Below is a small trained network, with its code and all its weights. Each question gives an input and a target symbol and asks what happens when units are switched off, that is, made to give their printed mean instead of their output.

import numpy as np


def w(rows, s, z=0):
    codes = np.array(rows[::2]) - 128.0
    scale = np.full(codes.shape[1], s)
    scale[-1] = z or s
    return codes * scale


def norm(h):
    return h / np.sqrt((h * h).mean(-1, keepdims=True) + 1e-5)


def f(y):
    return y / 2 * (1 + np.tanh(0.7978845608 * (y + 0.044715 * y**3)))


def softmax(a):
    e = np.exp(a - a.max(-1, keepdims=True))
    return e / e.sum(-1, keepdims=True)


def log_softmax(a):
    a = a - a.max(-1, keepdims=True)
    return a - np.log(np.exp(a).sum(-1, keepdims=True))


def net(x, mask):
    ids = ['ΘΛβεζημπω'.index(c) for c in x.split()]
    T = len(ids)
    res = E[ids] + P[:T]
    r = norm(res)
    for j in range(2):
        rows = slice(4 * j, 4 * j + 4)
        q, k, v = (r @ M[0][rows].T for M in (Q, K, V))
        z = softmax(np.where(np.tri(T) > 0, q @ k.T / 4**0.5, -1e9)) @ v
        o = O[0][rows]
        res = res + np.where(mask[j], z, o[:, -1]) @ o[:, :-1]
    y = f(norm(res) @ A[0][:, :-1].T + A[0][:, -1])
    res = res + np.where(mask[2:26], y, B[0][:, -1]) @ B[0][:, :-1]
    return log_softmax(norm(res)[-1] @ U[:, :-1].T + U[:, -1])


Q, K, V, O, A, B = {}, {}, {}, {}, {}, {}
E = w([
[110,108,125,146,122,100,116],'Θ',
[118,93,127,149,112,131,125],'Λ',
[115,108,132,155,119,119,124],'β',
[100,99,134,149,111,113,113],'ε',
[133,89,111,146,130,124,118],'ζ',
[99,110,163,145,128,174,129],'η',
[146,144,177,2,121,132,50],'μ',
[130,115,156,146,167,136,160],'π',
[59,171,115,113,141,147,160],'ω',
],0.032)
P = w([
[176,215,118,122,168,174,143],'0',
[151,125,222,105,74,48,135],'1',
[135,105,218,88,80,51,121],'2',
[125,96,195,123,88,60,112],'3',
[109,87,177,141,98,76,94],'4',
[98,58,163,152,107,76,102],'5',
[88,48,143,160,128,84,100],'6',
[85,30,125,175,148,94,108],'7',
[85,19,101,176,181,113,95],'8',
[67,10,85,188,183,115,111],'9',
[60,21,74,216,203,110,127],'10',
],0.012)
Q[0] = w([
[107,85,131,167,85,136,156],'h0',
[247,183,89,76,131,175,130],'h0',
[46,45,157,137,133,106,91],'h0',
[118,111,110,112,143,144,147],'h0',
[156,106,168,133,108,184,126],'h1',
[192,104,164,126,148,95,121],'h1',
[159,158,134,143,80,116,73],'h1',
[123,53,180,98,146,108,41],'h1',
],0.016)
K[0] = w([
[132,153,151,68,129,118,68],'h0',
[45,80,118,187,95,103,255],'h0',
[167,205,114,135,164,158,43],'h0',
[135,119,154,120,127,130,102],'h0',
[103,150,153,135,143,58,151],'h1',
[86,112,135,70,111,136,157],'h1',
[150,112,199,65,90,52,115],'h1',
[44,70,117,150,220,157,127],'h1',
],0.013)
V[0] = w([
[159,207,160,114,146,136,197],'h0',
[189,155,29,128,201,26,92],'h0',
[56,138,99,29,153,119,152],'h0',
[252,80,84,82,117,194,164],'h0',
[69,128,113,60,109,196,118],'h1',
[61,155,83,156,102,83,147],'h1',
[140,146,89,140,132,127,195],'h1',
[107,120,173,126,199,112,180],'h1',
],0.015)
O[0] = w([
[94,134,33,122,236,134,125,167],'h0',
[98,48,121,24,125,57,177,255],'h0',
[115,166,110,86,97,85,29,74],'h0',
[159,33,103,84,136,246,81,129],'h0',
[78,153,161,121,90,214,83,67],'h1',
[68,151,102,85,104,91,178,162],'h1',
[135,142,57,69,171,136,114,76],'h1',
[89,143,209,103,211,66,125,179],'h1',
],0.013,0.0094)
A[0] = w([
[252,187,185,22,15,111,81,125],'n0',
[186,120,205,131,135,86,133,203],'n1',
[111,100,138,74,138,150,131,172],'n2',
[140,202,38,110,126,95,80,60],'n3',
[129,95,112,92,95,138,157,89],'n4',
[119,155,142,179,106,150,85,29],'n5',
[92,184,140,48,88,148,93,51],'n6',
[200,122,134,153,161,125,206,82],'n7',
[98,126,169,150,96,128,110,97],'n8',
[157,108,103,164,113,111,174,65],'n9',
[111,76,109,79,149,138,114,84],'n10',
[154,250,173,168,143,133,186,181],'n11',
[134,123,99,153,195,203,91,130],'n12',
[144,144,24,119,73,86,88,115],'n13',
[76,134,79,124,131,165,209,82],'n14',
[89,146,107,195,185,102,97,125],'n15',
[95,179,122,131,127,154,121,87],'n16',
[158,120,160,201,96,201,83,255],'n17',
[69,91,138,164,186,103,177,166],'n18',
[131,155,73,166,193,127,157,89],'n19',
[72,249,93,25,123,120,65,36],'n20',
[171,117,142,123,113,87,89,136],'n21',
[148,99,110,71,189,122,70,107],'n22',
[128,162,84,197,119,141,79,23],'n23',
],0.018,0.0063)
B[0] = w([
[130,196,104,42,69,146,56,152],'n0',
[129,145,98,89,151,131,109,198],'n1',
[148,119,141,124,93,121,97,182],'n2',
[86,99,116,100,98,166,138,160],'n3',
[134,93,127,99,122,117,131,161],'n4',
[142,86,168,133,130,137,113,146],'n5',
[82,111,140,47,127,161,133,145],'n6',
[88,136,139,146,90,181,111,169],'n7',
[147,129,170,124,116,129,138,148],'n8',
[111,141,158,106,132,150,125,146],'n9',
[141,130,163,124,102,132,118,177],'n10',
[143,68,176,113,73,130,90,158],'n11',
[124,134,101,123,125,50,112,158],'n12',
[140,119,123,94,74,169,171,165],'n13',
[193,119,175,137,145,135,119,159],'n14',
[129,109,183,123,140,144,143,203],'n15',
[117,109,139,125,131,121,109,138],'n16',
[117,129,50,136,123,92,122,179],'n17',
[177,183,80,111,106,151,149,253],'n18',
[110,144,162,116,143,161,114,158],'n19',
[4,138,161,99,140,177,125,182],'n20',
[155,130,137,112,145,156,147,159],'n21',
[142,139,174,107,132,114,100,174],'n22',
[120,49,178,130,133,102,110,151],'n23',
],0.02,0.014)
U = w([
[115,134,64,94,150,42,207,169],'Θ',
[129,134,1,155,129,147,129,252],'Λ',
[172,171,119,132,149,222,191,140],'β',
[138,166,163,168,42,101,158,81],'ε',
[178,14,101,60,142,167,158,21],'ζ',
[123,88,131,187,169,86,65,165],'η',
[158,200,56,48,64,130,58,69],'μ',
[179,174,122,91,241,113,95,130],'π',
[22,128,116,94,156,163,137,160],'ω',
],0.0086,0.0033)

Each question gives the input, a string of symbols that net reads in full, and the target symbol t.
The units are the heads (4 rows each of Q, K, V and O) and the neurons (one row each of A and B). Each row of codes is followed by its name. A weight is (code - 128) times the scale printed after its matrix; where a second scale follows, it is the last column's (O, A, B and U).
mask holds one flag per unit, heads first, then neurons. A switched-off unit (its flag False) gives its mean, the last column of its rows in O or B, instead of its output. The means were averaged over made-up inputs and are rounded, as every weight is.
A unit's drop is (log p(t) with every unit on - log p(t) with that unit switched off) / (log p(t) with every unit on - log p(t) with every unit switched off).
The circuit of an input: a set's keep is (log p(t) with only the set's units on - log p(t) with every unit switched off) / (log p(t) with every unit on - log p(t) with every unit switched off). Starting from the 12 units with the biggest drops (on a tie, the unit counted first), units are removed one at a time, each time the one whose removal leaves the highest keep (on an exact tie, the one counted first), for as long as the keep stays at least 0.8.
units of the circuit, in order: the units of the circuit, biggest drop first
top k neurons: the k neurons with the biggest drops, biggest first
heads that matter: for each layer, one digit per head in row order, 1 if its drop is at least 0.15 and else 0, layers parted by /
drop of u: that unit's drop, to one decimal
input Θ Θ Λ β ζ ζ η ζ Θ, target Θ: units of the circuit, in order => (h0)
input Θ ε μ Θ, target μ: heads that matter => 11
input β ζ ε ε ζ, target β: units of the circuit, in order => (h0; n18)
input ω ζ ζ ζ ζ, target ω: heads that matter => 10
input ω β η, target ω: units of the circuit, in order => (h0; n20)
input μ β η ζ, target η: heads that matter => 11
input Λ β Θ Λ β ε ω ζ ζ, target Λ: units of the circuit, in order => (h0; n17; n12)
input Λ Λ Θ ζ Λ ζ β μ β η, target μ: top 2 neurons => (n17; n20)
input η η Θ, target η: heads that matter => 10
input β ζ ζ ω μ, target ω: heads that matter => 11
input ε β β μ Λ μ β ε, target ε: heads that matter => 11
input π π ζ Θ Λ π, target π: heads that matter => 00
input Θ Θ ζ π ζ ζ ε Θ ε ζ ζ, target Θ: heads that matter => 10
input ζ η Θ, target ζ: units of the circuit, in order => (h0)
input ζ ζ μ ζ η β, target η: heads that matter => 11
input μ π π, target π: heads that matter => 01
input Λ ζ β, target Λ: heads that matter => 10
input π η β ε μ Λ π ε ζ, target π: heads that matter => 11
input η ε μ Θ, target μ: top 2 neurons => (n0; n17)
input μ π Λ μ μ η Θ μ Λ, target μ: top neuron => (n13)
input β Λ Θ ζ ζ ζ π, target β: top 2 neurons => (n18; n7)
input ζ ζ Λ ε Θ ω, target ζ: drop of h0 => 1.0
input Θ ζ Λ π π Λ, target Θ: drop of h0 => 0.6
input β ζ η, target β: drop of h0 => 0.7
input η Θ Θ, target η: drop of h0 => 1.2
